Below is a small trained network, with its code and all its weights. Each question gives an input and a class and asks what happens when units are switched off, that is, made to give their printed mean instead of their output.

import numpy as np


def w(rows, s, z=0):
    codes = np.array(rows[::2]) - 128.0
    scale = np.full(codes.shape[1], s)
    scale[-1] = z or s
    return codes * scale


def f(y):
    return y / 2 * (1 + np.tanh(0.7978845608 * (y + 0.044715 * y**3)))


def log_softmax(a):
    a = a - a.max(-1, keepdims=True)
    return a - np.log(np.exp(a).sum(-1, keepdims=True))


def net(x, mask):
    res = np.array(x, float).reshape(1, 3) / 4 @ E
    y = f(res @ A[0][:, :-1].T + A[0][:, -1])
    res = res + np.where(mask, y, B[0][:, -1]) @ B[0][:, :-1]
    return log_softmax(res[-1] @ U[:, :-1].T + U[:, -1])


A, B = {}, {}
E = w([
[193,207,255],'x0',
[38,203,139],'x1',
[95,85,214],'x2',
],0.01)
A[0] = w([
[196,71,91,46],'neuron 1',
[54,159,138,151],'neuron 2',
[121,149,44,204],'neuron 3',
[178,164,171,175],'neuron 4',
[116,159,79,137],'neuron 5',
[87,167,76,147],'neuron 6',
[121,54,147,130],'neuron 7',
[151,182,159,166],'neuron 8',
[129,130,224,128],'neuron 9',
[112,48,127,165],'neuron 10',
[141,157,81,105],'neuron 11',
[96,90,36,202],'neuron 12',
[112,69,180,90],'neuron 13',
[127,42,182,198],'neuron 14',
[194,122,174,132],'neuron 15',
[152,184,186,133],'neuron 16',
[112,210,176,254],'neuron 17',
[37,137,157,168],'neuron 18',
[192,125,7,145],'neuron 19',
[146,174,161,146],'neuron 20',
],0.014,0.0045)
B[0] = w([
[156,178,173,174],'neuron 1',
[37,158,249,186],'neuron 2',
[57,184,85,216],'neuron 3',
[206,101,190,201],'neuron 4',
[62,127,56,170],'neuron 5',
[74,150,128,189],'neuron 6',
[182,66,86,161],'neuron 7',
[243,182,149,190],'neuron 8',
[198,128,128,212],'neuron 9',
[154,105,3,177],'neuron 10',
[24,111,123,157],'neuron 11',
[125,168,78,246],'neuron 12',
[109,105,126,159],'neuron 13',
[185,41,136,190],'neuron 14',
[131,80,239,187],'neuron 15',
[211,163,108,209],'neuron 16',
[194,254,164,238],'neuron 17',
[39,136,246,193],'neuron 18',
[75,169,57,237],'neuron 19',
[207,162,170,181],'neuron 20',
],0.0065,0.012)
U = w([
[230,170,157,139],'0',
[113,2,91,100],'1',
[74,206,174,155],'2',
[195,93,48,108],'3',
[152,92,171,124],'4',
[111,159,217,92],'5',
[99,170,84,182],'6',
[126,115,149,3],'7',
],0.013,0.0053)

Each question gives the input, the list of numbers given to net, and the class t.
The units are the neurons (one row each of A and B). Each row of codes is followed by its name. A weight is (code - 128) times the scale printed after its matrix; where a second scale follows, it is the last column's (A, B and U).
mask holds one flag per neuron, in row order. A switched-off neuron (its flag False) gives its mean, the last column of its row in B, instead of its output. The means were averaged over made-up inputs and are rounded, as every weight is.
A unit's drop is (log p(t) with every unit on - log p(t) with that unit switched off) / (log p(t) with every unit on - log p(t) with every unit switched off).
The circuit of an input: a set's keep is (log p(t) with only the set's units on - log p(t) with every unit switched off) / (log p(t) with every unit on - log p(t) with every unit switched off). Starting from the 12 units with the biggest drops (on a tie, the unit counted first), units are removed one at a time, each time the one whose removal leaves the highest keep (on an exact tie, the one counted first), for as long as the keep stays at least 0.8.
units of the circuit, in order: the units of the circuit, biggest drop first
unit that matters most: the unit with the biggest drop
k most important neurons: the k neurons with the biggest drops, biggest first
drop when u is switched off: that unit's drop, to one decimal
input [2,-6,-1], class 4: units of the circuit, in order : (neuron 17; neuron 15)
input [0,-7,3], class 3: unit that matters most : neuron 18
input [1,-8,4], class 4: 2 most important neurons : (neuron 1; neuron 15)
input [-3,-7,6], class 1: units of the circuit, in order : (neuron 17; neuron 14)
input [3,8,7], class 5: 2 most important neurons : (neuron 18; neuron 2)
input [-4,3,6], class 1: 2 most important neurons : (neuron 17; neuron 10)
input [-2,-5,0], class 3: 2 most important neurons : (neuron 18; neuron 2)
input [-2,6,7], class 5: drop when neuron 20 is switched off : -0.1
input [5,7,-6], class 0: drop when neuron 8 is switched off : 0.2
input [-2,4,7], class 5: drop when neuron 19 is switched off : 0.3
